Below are the code and all the weights of a small trained network. Each question names an input and a class and asks about switching units off, where a switched-off unit gives its printed mean instead of its output.

import numpy as np


def w(rows, s, z=0):
    codes = np.array(rows[::2]) - 128.0
    scale = np.full(codes.shape[1], s)
    scale[-1] = z or s
    return codes * scale


def norm(h):
    return h / np.sqrt((h * h).mean(-1, keepdims=True) + 1e-5)


def f(y):
    return y / 2 * (1 + np.tanh(0.7978845608 * (y + 0.044715 * y**3)))


def log_softmax(a):
    a = a - a.max(-1, keepdims=True)
    return a - np.log(np.exp(a).sum(-1, keepdims=True))


def net(x, mask):
    res = np.array(x, float).reshape(1, 7) / 4 @ E
    u = 0
    for l in range(3):
        y = f(norm(res) @ A[l][:, :-1].T + A[l][:, -1])
        res = res + np.where(mask[u : u + 4], y, B[l][:, -1]) @ B[l][:, :-1]
        u += 4
    return log_softmax(norm(res)[-1] @ U[:, :-1].T + U[:, -1])


A, B = {}, {}
E = w([
[96,127,122,126,121],'x0',
[123,77,107,254,80],'x1',
[117,129,128,128,125],'x2',
[122,152,144,141,112],'x3',
[125,101,130,118,147],'x4',
[121,130,129,130,124],'x5',
[142,88,156,63,63],'x6',
],0.0069)
A[0] = w([
[137,120,127,90,103,23],'0.n1',
[183,59,213,26,3,40],'0.n2',
[130,98,191,91,57,5],'0.n3',
[165,39,107,129,160,220],'0.n4',
],0.0065,0.0025)
B[0] = w([
[95,97,117,134,76,116],'0.n1',
[75,141,30,133,144,254],'0.n2',
[122,65,9,127,149,150],'0.n3',
[111,168,144,161,99,182],'0.n4',
],0.011,0.0044)
A[1] = w([
[162,63,82,49,46,3],'1.n1',
[115,84,48,104,106,94],'1.n2',
[162,44,117,25,5,26],'1.n3',
[128,206,165,195,253,42],'1.n4',
],0.0069,0.0015)
B[1] = w([
[61,93,119,169,149,157],'1.n1',
[109,254,144,138,182,190],'1.n2',
[94,176,84,176,200,152],'1.n3',
[13,151,82,151,205,254],'1.n4',
],0.0094,0.0043)
A[2] = w([
[26,143,135,120,99,164],'2.n1',
[191,104,111,183,178,254],'2.n2',
[156,77,141,220,89,191],'2.n3',
[112,165,142,2,163,147],'2.n4',
],0.009,0.0027)
B[2] = w([
[134,126,200,97,87,255],'2.n1',
[185,136,85,52,90,184],'2.n2',
[159,70,176,2,102,218],'2.n3',
[215,67,210,188,84,233],'2.n4',
],0.0094,0.005)
U = w([
[32,190,29,79,88,255],'0',
[214,64,164,1,2,1],'1',
],0.0077,0.00066)

Each question gives the input, the list of numbers given to net, and the class t.
The units are the neurons (one row each of A and B). Each row of codes is followed by its name. A weight is (code - 128) times the scale printed after its matrix; where a second scale follows, it is the last column's (A, B and U).
mask holds one flag per neuron, layer by layer. A switched-off neuron (its flag False) gives its mean, the last column of its row in B, instead of its output. The means were averaged over made-up inputs and are rounded, as every weight is.
A unit's drop is (log p(t) with every unit on - log p(t) with that unit switched off) / (log p(t) with every unit on - log p(t) with every unit switched off).
most important unit: the unit with the biggest drop
k most important neurons: the k neurons with the biggest drops, biggest first
top k neurons in layer l: the k neurons of layer l with the biggest drops, biggest first
drop of u: that unit's drop, to one decimal
input [6,-8,5,-4,5,1,-2], class 1: most important unit	2.n4
input [-7,5,-4,5,-6,-6,5], class 0: top 2 neurons in layer 1	[1.n2; 1.n3]
input [4,-3,0,5,4,-1,1], class 1: 2 most important neurons	[1.n4; 2.n4]
input [-3,3,8,-2,0,7,-2], class 1: 2 most important neurons	[0.n2; 1.n2]
input [-7,5,2,1,7,-3,-4], class 1: 3 most important neurons	[1.n2; 0.n2; 2.n3]
input [6,4,8,-1,2,-8,-3], class 1: 4 most important neurons	[0.n2; 1.n2; 2.n3; 1.n3]
input [-5,-8,-2,1,-6,-2,-6], class 1: top 2 neurons in layer 1	[1.n2; 1.n3]
input [2,4,-2,5,5,-5,4], class 0: 2 most important neurons	[1.n2; 2.n4]
input [-5,6,-8,6,2,7,-5], class 1: 4 most important neurons	[0.n2; 1.n2; 2.n3; 2.n2]
input [-5,7,-3,-8,7,7,7], class 0: 2 most important neurons	[0.n2; 2.n4]
input [4,-5,0,-8,0,-5,-4], class 1: 2 most important neurons	[2.n4; 0.n2]
input [-2,8,4,-4,4,-8,8], class 0: 2 most important neurons	[0.n2; 2.n4]
input [7,-8,-8,-2,-3,-4,-7], class 1: top 2 neurons in layer 0	[0.n2; 0.n4]
input [2,5,-1,4,-1,8,7], class 0: most important neuron	[1.n2]
input [-1,6,4,6,-3,6,-3], class 1: 2 most important neurons	[2.n3; 0.n2]
input [-7,3,-6,-3,2,1,6], class 0: drop of 0.n1	0.0
input [-3,2,0,1,-2,4,0], class 1: drop of 0.n2	0.8
